In the rows, zero is written as 128.
[141 138 138 130 103 121 124 122 116 130 136 117 147 120 132  97 132 122
 123 128 135 158 125 117 140 154 116 112 124 104 124 130 122 149 110 159
 155 118 125 146 125 138 147 117 120 122 131 107 110 143 143 117] | Sef
[146 120 135 120 107 124 133 120 121 128 121 110 120 133 127 123 130 130
 124 118 135 143 142 113 134 143 113 135 129 134 119 120 140 147 110 148
 161 111 108 143 129 138 160 139 136 140 127 112 127 148 134 129] | kem
[142 136 137 136 113 113 116 118 120 116 125 131 148 123 121 118 144 122
 131 127 118 137 135 125 140 133 105 112 136 118 121 123 122 149 112 138
 147 127 126 136 133 144 152 124 121 145 125 126 124 124 114 121] | Bag
[114 123 108 122 115 125 134 124 119 123 119 116 122 128 128 113 116 113
 140 125 145 135 122 127 125 118 135 126 119 127 139 121 143 131 118 120
 135 127 122 111 134 139 115 123 139 127 139 133 141 131 136 132] | mog
[125 139 112 147 100 140 154 124 122 134 122 112 138 160 137 116 137 144
 127 117 129 148 141 108 111 143 140 120 137 134 135 145 144 133 110 136
 135 106 144 172 103 114 138 126 129 121 123  94  98 153 143 139] | kem
[128 105 118 123 122 128 119 118 131 130 121 127 106 139 135 105 127 117
 115 118 138 145 125 129 126 112 125 136 132 127 147 131 143 128 109 139
 126 141 122 111 122 131 128 123 128 123 145 126 137 126 121 129] | zer
[126 146 150 136 121 112 115 130 120 120 119 114 132 119 122 129 136 105
 116 139 117 141 121 111 138 125 115 128 111 143 127 119 123 136 117 136
 127 137 137 150 123 137 133 123 121 125 103 118 130 115 123 128] | loke
[148 139 136 129 127 113 124 128 128 117 101 121 157 119 131 111 154 134
 138 121 121 160 140 121 126 154 114 119 134 155 128 120 124 120 125 142
 159 138 120 133 142 134 152 127 110 136 116 124 137 138  95 131] | nen
[ 91 152 164 141 140 119 111 146 112 118 154 138 168 123 123 112 158 101
 114 130 103 155 148 158 156 134  76 130 132 140 137  98 109 122 157 139
 114 143  63 151 131 109 188 143 106 119  93 125 120 123  96 129] | nen
[121 140 113 118 133 107 148 110 113 131 121 113 135 111 146 103 127 116
 123 125 128 157 135 122 155 145  87 159 152 143 136 109 141 126 119 139
 137 129 143 145 127 116 211 149 125 148 126  94 125 139 139 139] | kem
[122 145 148 131 121 117 120 120 114 106 139 116 147 126 121 112 129  73
 115 143 148 148 104 117 156 137 104 110 130 109 106 112 142 144 116 144
 144 135 123 120 126 153 152 135 122 125 114 126 110 118 116 125] | mog
[121 136 128 129 115 121 128 127 124 121 121 113 137 131 139 123 124  99
 122 127 133 152 128 108 135 135 121 124 114 145 121 123 137 147 105 150
 156 127 131 137 128 132 115 114 112 125 120 107 147 127 124 128] | loke
[145  94  95 116 127 139 123 122 121 141 146 120 125 136 140  93 132 125
 134 128 137 152 148 123 141 123 133 132 131 142 132 121 134 130 100 125
 143 134 127 118 126 119 117 140 130 128 147 124 160 147 130 134] | zer
[153 146 110 145 177 116  89 140 126 103  81 146  98 165 172 105 128 180
 116 130 135 197 135 146 173 126  80 167 167 130 115 124 171 114 117 147
 127 168 125 119 123 112 159 150 114 116 193 155  73 169 112 113] | pona
[119 130 122 118 145 135 145 141 120 122 138 130  82 140 122 117 112 127
 119 120 141 135 142 119 123 123 159 132 132 147 135 144 146  99 120 127
 127 129 135 123 127 157  93 106 138 119 142 123 136 124 127 123] | nen
[146 127 130 126 117 102 122 103 117 100 136  87 138 136 160 100 159  74
 128 141 139 161 125 111 157 125 105 151 114 126 104 109 168 148  86 120
 144 144 140 145 139 120 153 156 120 121 113  93  99 144 137 125] | Bag
[114 114 127 135  89 127 144 107 113 120 125 138 142 125 138 116 125 103
 127 117 153 144 126 104 128 139 113 118 130 137 131 120 141 152 109 149
 151 115 141 144 126 130 121 125 131 134 117  94 154 135 120 130] | gop
[110 121 114 136 122 136 125 127 121 120 125 111 123 135 123 114 102 107
 119 128 132 135 115 112 119 124 125 137 122 117 142 122 156 129 121 133
 141 142 126 112 138 142 134 107 134 119 136 125 165 118 137 135] | loke
[114 109 112 133 123 134 131 123 124 122 121 108 110 130 124 107 114 100
 126 122 139 140 122 115 113 108 126 123 123 116 146 121 148 128 105 126
 138 140 133 107 128 143 105 114 128 124 136 138 151 139 132 133] | loke
[126 106 120 126 126 144 125 124 127 135 123 120 107 128 130 105 111 117
 117 125 151 141 127 124 121 110 123 127 127 131 139 134 137 118 112 136
 133 137 126 121 121 141 121 125 139 130 134 123 144 131 134 127] | zer
[124 123 154 167 102 131  97  90 110 106 120 109 141 145 125  95 168  66
 109 122 124 186 167  93 124 133 119 115 107 160 134  99 149  98 122  98
 184 146 127 161 102 143 173 111 109 150 120  96 145 149 131 162] | loke
[162 159 124 160 109  93 132 128 124 130 157 151 144 126 124 117 160 155
 136 149 105 164 167 142 156 111 110 163 108 167 148 117 120 146 108 123
 181 131 120 166 144 102 139 131 141 143 135 109 109 150 154 103] | Bag
[129 118 134 124 130 124 131 127 119 127 124 127 119 123 142 115 110 116
 133 138 146 138 126 134 124 127 129 134 119 123 146 120 134 105 131 117
 134 136 124 121 133 131 125 118 132 128 147 124 125 141 136 127] | nen
[128 130 143 134 120 104  95 107 115 126 126 128 143 129 137 114 125 117
 125 147 129 144 137 121 165 137 126 141 121 137 120 109 137 132 115 134
 133 131 127 135 130 134 144 147 123 126 129 109 142 120 125 125] | gop
[125 107 122 143 127 131 125 108 113 133 135 118 117 133 142 113 117 111
 124 129 145 138 136 139 135 123 113 125 120 142 147 122 117 108 129 121
 143 146 131 120 146 134 117 123 130 133 148 117 134 137 152 122] | Sef
[119 119 107 144 101 127 131 120 119 127 139 125 127 124 112 112 123 121
 124 117 129 129 108 108 135 103 121 119 144 118 125 140 119 150  96 129
 138 112 143 122 123 121 107 114 127 135 146 121 149 120 140 108] | Sef
[ 96 127  93 124 123 123 108 130 122 118 102 127 136 123 147 108 115  76
 113 114 125 158 119  99 155 151 127 116 104 168 146 115 144 132 107 152
 162 113 123 129 121 140 185 120 109 139 107  83 131 120 137 132] | kem
[139 116 111 127 103 128 116 121 107 134 127 124 129 129 132 112 120 117
 135 128 129 145 124 126 133 147 113 124 134 133 117 116 134 135 101 146
 154 127 126 136 135 154 154 137 123 130 120 119 132 131 131 129] | Sef
[143 115 124 122 127 116 117 111 125 122 119 107  96 146 109 134 119 122
 130 131 135 159 141 131 138 108 117 119 130 117 161 125 125 118 108 139
 121 162 127 121 141 130 137 131 144 129 151 148 152 128 135 136] | pona
[155 117 127  89 125 170 158  97 135  95 150 110 101  97 151 132  68 159
 131 151 159 143  64 139 118 164 155 147  92 170 142 161 169 100 154 180
 128 164 202 182 142 167 114 117 224  95 135 137  37 158  97 107] | pona
[125 127 132 141 101 141 123 121 122 133 132 131 127 129 119 108 140 135
 120 116 115 135 127 126 142 140 105 119 135 156 117 118 131 137 111 135
 148 120 114 128 131 133 138 137 129 128 112 117 133 126 141 123] | zer
[137 109  99 123 142 129 139 117 115 116 145 120 117 114 143 105 121 131
 121 122 122 125 142 142 127 128 137 139 139 136 154 139 140 131 125 129
 141 121 159 117 116 148 109 125 127 142 156 138 127 140  94 118] | Bag
[149 130 138 142 168 124 105 136 124 121 122 124 146  97  97  79 149 151
 144 146 131 126 135 176 151 119  88 163 134 149 164 104 115  93 151  92
 115 158 150 121 132 157 146 124 128 130 151 107 124 158 163 127] | Sef
[144 139 126  98 115 132 132 113 119 127  90 126 149 102  88 123 100 109
 156 141 138  83  45 161 112 140 152 157 107 162 113 126 144  77 163  98
 106 132 136 138  95 107 131 156 119  76  92 156 173 114 156 157] | pona
[126 125 117 123 119 138 140 137 112 132 121 124 100 125 115 117 113 114
 136 119 123 128 121 134 129 135 134 119 133 118 148 125 139 120 116 128
 114 132 125 114 128 136 128 124 139 120 134 128 148 138 147 134] | Sef
[132 120 120 129  97 115 131 109 119 118 126 132 142 133 138 109 129 109
 122 129 130 149 129 119 139 136 125 130 128 151 134 112 148 144 109 148
 146 128 136 142 136 141 138 131 123 117 125 114 133 127 125 122] | gop
[ 49  91 128 143  81 150 119 145 136 148 103  82 150 126 149 103  77 123
 149 134 177 178 114 128 131  84  82 115 129 180 108 131 123 121 127 115
 165 120 114 131 143 183 116 109 138 149 172 135 134 205 121  78] | zer
[128 111 115 112 114 128 145 150 127 110 114 116 130 115 133 114 115  95
 149 121 146 125  94 116 111 118 133 125 126 121 141 136 168 117 138 129
 156 136 128 126 147 166 150  91 139 128 145 124 120 140 153 126] | nen
[131 140 127 144 108 128 139 148 109 105 136 120 101 136 116 112 128 136
 116 103 126 147 127 114 112 121 140 159 130 136 154 140 155 125 136 152
 160 135 148 118 141 149 112 123 143 111 127 116 142 102 131 136] | loke
[128 119 113 134 109  97 133 102 106 100 142 131 146 114 122  76 121 122
 108 121 159 145 101 109 131 152 112 143 143  84 129 129 166 148 109 138
 158 111 143 133 120 171 166 115 131 121 116 120 125 112 105 117] | gop
[122 111 114 126 119 138 141 115 123 112 113 115 124 126 134 114 118 112
 138 114 133 129 135 131 121 125 112 119 134 120 137 127 136 136 113 130
 130 135 118 121 140 142 127 120 144 127 143 108 128 136 134 123] | Bag
[133  93 121 132 114 132 122 104 129 138 112 111  99  99 123 106 134  97
 126 112 119 135 128 133 112 110 113 131 128 158 150 124 127 109 119 133
 154 150 126 123 129 135 134 130 126 136 126 132 169 142 144 125] | Sef
[139 111 120 150  92 119 100 110 135 123 157  78 138 127 108  82 134  82
 142 124 116 150 118 106 178 105  57 104 147 154 106  87 127 170  66 150
 182 137 112 151 153 166 143 127 136 129 104 116 119 141 124 106] | pona
[118  97 118  78  79 167 126 103 129 182  99 113 104 122 143 187  65 136
 128 154 129 153  79 134 111 161 192  87 112 123 125 111 107 142   4 158
 124 111 205 110 154 189 119  99 114 174 108 107 206  94 176 121] | pona
[126 136 116 123 109 123 128  97 123 129 140 122 143 139 138 116 133  99
 116 134 123 148 155 120 147 138 130 131 133 142 132 112 150 149 103 159
 149 126 133 131 132 147 149 140 120 133 132 119 119 123 117 138] | gop
[132 100  84 122 138 126 160 116 129 125 116 136 109 127 126 135 141 109
 134 122 172 134 122 115 129 121 128 157 134  95 121 138 135 127  79 115
 168 135 122 107 126 123  90 106 158 131 124 114 142 119 111 132] | nen
[127 107 168 124 122 152 144  93 124 144 132  99 100 152 100 148 127 130
 164 129 123 114 182 138 126 119 133 127 151 181 147 103 106 109 111 104
 133 133 123 128 125 149  88 149 156 150 110  90 102 130 123 115] | mog
[121 126 110 124 141 119 119 123 122 125 117 124 102 134 124 138 114 124
 148 125 138 140 125 132 132 123 136 129 118 116 143 142 135 119 106 107
 131 141 126 103 130 132 120 111 150 132 151 138 135 126 154 132] | mog
[134 126 138 135 102 120 124 121 128 115 123 129 134 132 129 111 141 100
 126 120 125 155 111 122 137 127 131 125 130 136 118 113 135 135 107 131
 141 127 135 142 127 133 133 134 118 128 121 118 131 128 109 116] | pona
[ 93 162 152 139 123 136 146 142 123 143 124 138 121 127 110 134  67  69
  79 139 134 149 101 136 142 110 119 127 123 127 120  90 150 106 130 179
 136 122 141 137 120 160 150 143 143 104 109 141 134  97 104  99] | zer
[135 125 124 134 109 124 134 117 119 117 129 124 139 118 133 108 144 104
 110 125 127 139 118 114 135 145 126 126 132 135 128 120 130 133 117 152
 165 123 142 136 126 141 148 130 116 127 109 105 122 116 117 130] | kem
[122 135 135 146 115 116 118 132 125 107 123 125 148 137 118 119 145  92
 120 145 130 144 121 127 158 150 107 124 137  95 138 113 139 134 125 133
 141 131 131 138 120 138 165 122 117 121 127  90 126 131 126 135] | pona
[125 129 130 143 122 119 115 128 118 131 126 137 141 129 128 121 105 109
 130 130 123 148 118 131 146 128 111 128 131 160 125  95 131 128 118 132
 129 128 131 135 135 127 147 145 123 129 121 109 131 125 115 107] | Sef
[135 115 108 110 116 119 124  86 112 134 145 142 138 136 128 112 127 138
 131 151 132 131 155 133 136 139 147 138 122 133 159 108 153 132 111 129
 151 126 125 109 132 135 138 120 107 135 164 121 149 131 170 140] | gop
[129 117 114 142 102 120 138 129 136 146 117 139 123 130 141 105 121 100
 121 128 148 143 127 100 143 142 117 107 128 136 118 124 144 142 109 123
 161 120 129 149 124 144 136  96 144 134 127  97 130 136 137 118] | zer
[ 76  88  62 175 143 129 129 126 136 137  63 132 121 135 113  96  68 129
  98  96 195 116 109 117  87  76 105 126 134  95 152 159 130 116 144  92
  93 119 124 105 108 132  98 126 159 116 136 176 177 104 106 110] | gop
[130 140 126 131 112 121 136 123 120 114 126 123 147 126 122 115 142 110
 127 123 118 146 129 120 137 134 117 121 137 131 128 115 144 146 109 142
 143 124 131 133 127 137 153 131 121 134 118 112 122 131 113 125] | Bag
[145 111 124 162  87 128 145 150 141 134 120 109 141 147 132  42 149  57
 135 112 107 124 119 107 129 101 122  83 177  97 126 136 162 126 120 174
 157 132 144 160 126 171 156 134 112 105 136  98  91 149 167 100] | zer
[134 106 117 126 119 128 131 108 126 120 120 103 111 133 129 117 123 108
 137 120 145 133 122 124 124 115 126 129 132 106 140 133 134 122 111 126
 142 137 133 125 126 139 115 120 136 129 148 124 137 135 132 135] | pona
[165 110 130 165 144  83 103 140 145  97  16  77 171 155 148  86 176   6
 175  73 126  98 118 149 175  51  81 111 120 112 142 124 146  98 162 175
 162 157  74 176 101 138 154 157 136  98 137  97  18 169 143 130] | Bag
[ 90 104  98 138 116 120 109 119 112 135 110  86 108 148 155 100 105 131
 137 122 123 125 142 145 162 110  90 137 139 167 136 105 119 138 119 110
 100 138 109 120 146 130  99 130 135 120 155 145 168 145  98 131] | mog
[121 105 112 128 132 142 125 124 129 143 125 124 105 133 127 108 126 135
 127 125 134 130 138 131 132 112 120 133 142 152 140 131 134 121 110 125
 128 141 124 110 128 134 112 127 130 134 138 119 155 132 135 127] | zer
[144 109 107  89 117 130 136 114 131 112 119 139 108 145 134 111 145 120
 145 132 154 134 131 136 142 120 129 148 144  78 135 131 155 113 103 112
 120 142 142 122 108 101 134 114 132 122 150 146 130 157 119 157] | zer
[130 118  82 127 130 118 143 121 116 118 119 118 114 132 122  95 122  98
 134 110 156 122 114 125 126 126 144 114 154  84 123 143 170 127 121 134
 148 128 130  98 106 153 112 120 134 116 154 153 145 127 117 154] | mog
[119 118 111 114 113 133 137 115 124 133 116 110 115 128 130 124 126 114
 136 116 126 133 121 131 133 123 125 130 119 141 143 128 139 132 108 130
 135 138 129 115 137 137 129 116 139 131 137 138 142 144 138 131] | Bag
[127 125 117 137 115 115 131  93 139 143 157 113 124 147 105 133  96  74
 122 115 142 135 121 117 118 113 103 115 114 133 140  92 128 160  92 134
 123 130 118 117 143 137 122 116 143 133 137 128 163 115 103 147] | pona
[142 143 131 119 117 110 138 119 117 129 130 121 138 124 130 119 139 112
 129 129 130 131 129 121 139 133 132 131 133 123 119 116 137 141 119 139
 154 121 127 145 114 130 127 120 125 124 120 126 127 116 116 134] | mog
[124 114  94 130 116 122 142 121 127 127 138 121 128 118 120  96 113 104
 126 130 120 111 121 133 131 109 113 110 137  87 155 129 125 151 100 147
 130 130 122 123 138 147 126 108 138 121 134 138 130 124 129 110] | Bag
[121 100 118 136 121 147 121 135 129 130 118 107 117 126 150  95 106 119
 135 131 137 153 123 133 137 128 112 137 145 129 149 118 131 123 126 114
 126 146 134 131 133 140 132 110 141 119 157  98 133 149 140 122] | pona
[121 111 116 130 124 131 131 115 128 123 121 116 114 126 135 116 120 112
 123 127 141 143 125 122 119 124 126 127 132 115 145 130 130 120 116 129
 130 138 138 137 127 141 128 114 136 129 136 111 132 128 124 128] | pona
[139 103 107 135 107 135 123 131 109 137 126 135 140 105 146 107 125 131
 134 148 125 128 112 125 137 138 107 114 161 170 122 117 121 150 119 129
 137 132 151 131 129 135 113 125 101 130 134 100 138 124 133 114] | Sef
[136 127 140 136 107 121 122 125 129 124 115 116 136 133 125 125 136 117
 118 122 133 147 106 118 138 139 118 139 130 129 122 117 133 137 122 145
 154 124 142 138 128 146 142 130 126 123 123 111 124 122 118 119] | pona
[ 97 106 130 126  92 158 135 125 112 128 135 133 103 116 115 115 136 111
 121 148 101 114 127 123 140 106 161 114 146 162 135 111 120 116 109 103
 105 129 129 124 126 154 108 122 123 137 122 103 125 116 141 105] | Sef
[120 149 120 118 126 111 136 116 111 136 130 145 111 113 121 108 155 125
 135 114 121 161 144 113 138 146 129 134 150 120 125 129 120 138 103 123
 117 134 159 105 127 115 125 137 121 137 133 122 147 113 112 131] | Sef
[153  81 128 140 122 116 106 120 106  94  82 133 115 147 146 149  60 134
 129  94 175 170  85 105  75 148 161 144  79  92 175 144 130  84 117 170
 141 124 133 107 132 143 139 134 165 115 160  95 180 149 107 149] | gop
[119 139 125 146 111 120 136  95 113 135 127 111 134 128 127 127  99 134
 112 133 148 170 138 116 122 150 107 125 127 140 136 130 128 128 105 142
 155 128 126 126 132 140 142 130 133 123 130 118 147 126 145 133] | gop
[148 128 113 105 142 122 152 113 130 125 121 110 107 133 115 137 107  89
 135 118 143 120 106 111 127 113 143 136 123 102 138 120 150 122 100 143
 125 134 144 133 118 126 116 123 152 122 127 135 141 124 110 141] | pona
[129 114 115 127 123 126 131 128 126 135 127 123 105 137 128 107 113 142
 131 119 142 145 133 123 127 108 125 135 138 127 144 131 141 124 105 134
 134 132 120 116 131 130 122 123 142 131 144 119 142 133 135 124] | zer
[136 158 136 126 119 114 116 118 127 127 122 100 143 152 147 129 108  78
 114 150 124 158 140 137 165 150 128 134 104 145 119 103 150 137 132 150
 130 124 123 146 118 122 149 159 119 115 153 136 116 154  98 136] | pona
[140 113 138 119 106 134 117 113 129 131 119 125 124 144 142 117 146  94
 134 116 123 148 144 128 146 144 133 139 128 154 127 113 133 133 126 132
 160 139 116 137 136 120 146 142 123 128 120 103 132 114 135 125] | pona
[151 131 156 116 138 134 152 153 112 109 141 145 123 110 109 115 118 111
 143 144 144 131 108 114 121 158 117 107 126  87 144 148  99 151 107  76
 110 132 106  95 130 131 125 107 134 135 113 130 111 142 140  95] | Bag
[134 104 110 132 125 129 126 115 114 119 131 119 119 137 128 100 119 129
 130 124 141 127 134 130 134 117 123 127 136 112 147 128 129 119 114 124
 145 137 113 115 130 141 122 113 135 128 142 120 136 133 135 129] | Bag
[114  99 110 120 121 139 124 117 122 133 103 123 122 128 146 123 126 114
 127 120 121 126 128 144 131 117 125 133 135 156 128 103 134 108 136 121
 120 134 136 121 129 131 127 138 114 129 147 150 136 146 107 126] | Sef
[131 126 135 122 125 134 138 124 124 115 141 120 106 134 124 126 114 119
 120 131 143 143 117 125 123 115 135 137 130 112 141 128 133 130 113 130
 114 136 133 123 128 128 108 118 137 121 149 120 140 127 126 130] | pona
[181 172 131 153 117 123 135 149 159 140 112 229  72 143 135 143 155 221
 116 132  92  99 114  96  81 133 211 107 180 123 144 186 112 100 126 110
 141 134 142  46 132  63  88  94  59 161 152 165 149  96 178 133] | mog
[137 136 130 140 102  97 119 113 126 134 122 117 147 131 116 108 152 128
 138 115 128 156 121 124 138 129 107 114 133  98 111 110 130 148 103 133
 159 124 113 118 139 135 153 134 125 129 136 149 128 136 142 127] | mog
[138 141 130 134 122 114 132 136 123 126 130 147 133 112 130 119 124 131
 129 131 109 170 133 136 159 149  83 111 150 173 135 105 132 156 122 140
 134 133 120 137 128 107 154 139 119 134 126 142 109 156  96  93] | Sef
[116 100 114 148 122 138 104 124 117 120 117 107 109 126 136 109 123 113
 123 117 148 147 137 130 129 113 111 132 120 131 122 111 137 110 120 110
 146 126 133 128 122 146 126 142 144 131 134 123 147 144 140 141] | mog
[134 133 117 129 117 120 134 115 124 117 128 129 140 127 119 113 136 116
 124 124 131 139 123 123 138 126 116 118 137 129 123 135 137 145 107 149
 141 130 131 137 122 137 138 129 130 130 118 123 119 125 113 120] | Bag
[115  91 108 175  95 106 108  99 113 123 113 168  96 152 158 132 117 118
 123 115 142 133  65 157 148 138 102 143 131  96 114 132 131 113  97 142
 178 135 133 117 123 130 106 118 141 107 142 145 116 133 115 111] | mog
[122 179 100 122 115 116 156 124 119  84 178  99 114 132 109 135 141  49
  91 166 130 161  78  67 153 138 157  89 142  85 113 149 222 170  69 111
 124 138 160  95 103 119 165 116 110 130 102 173  98 115 111 152] | kem
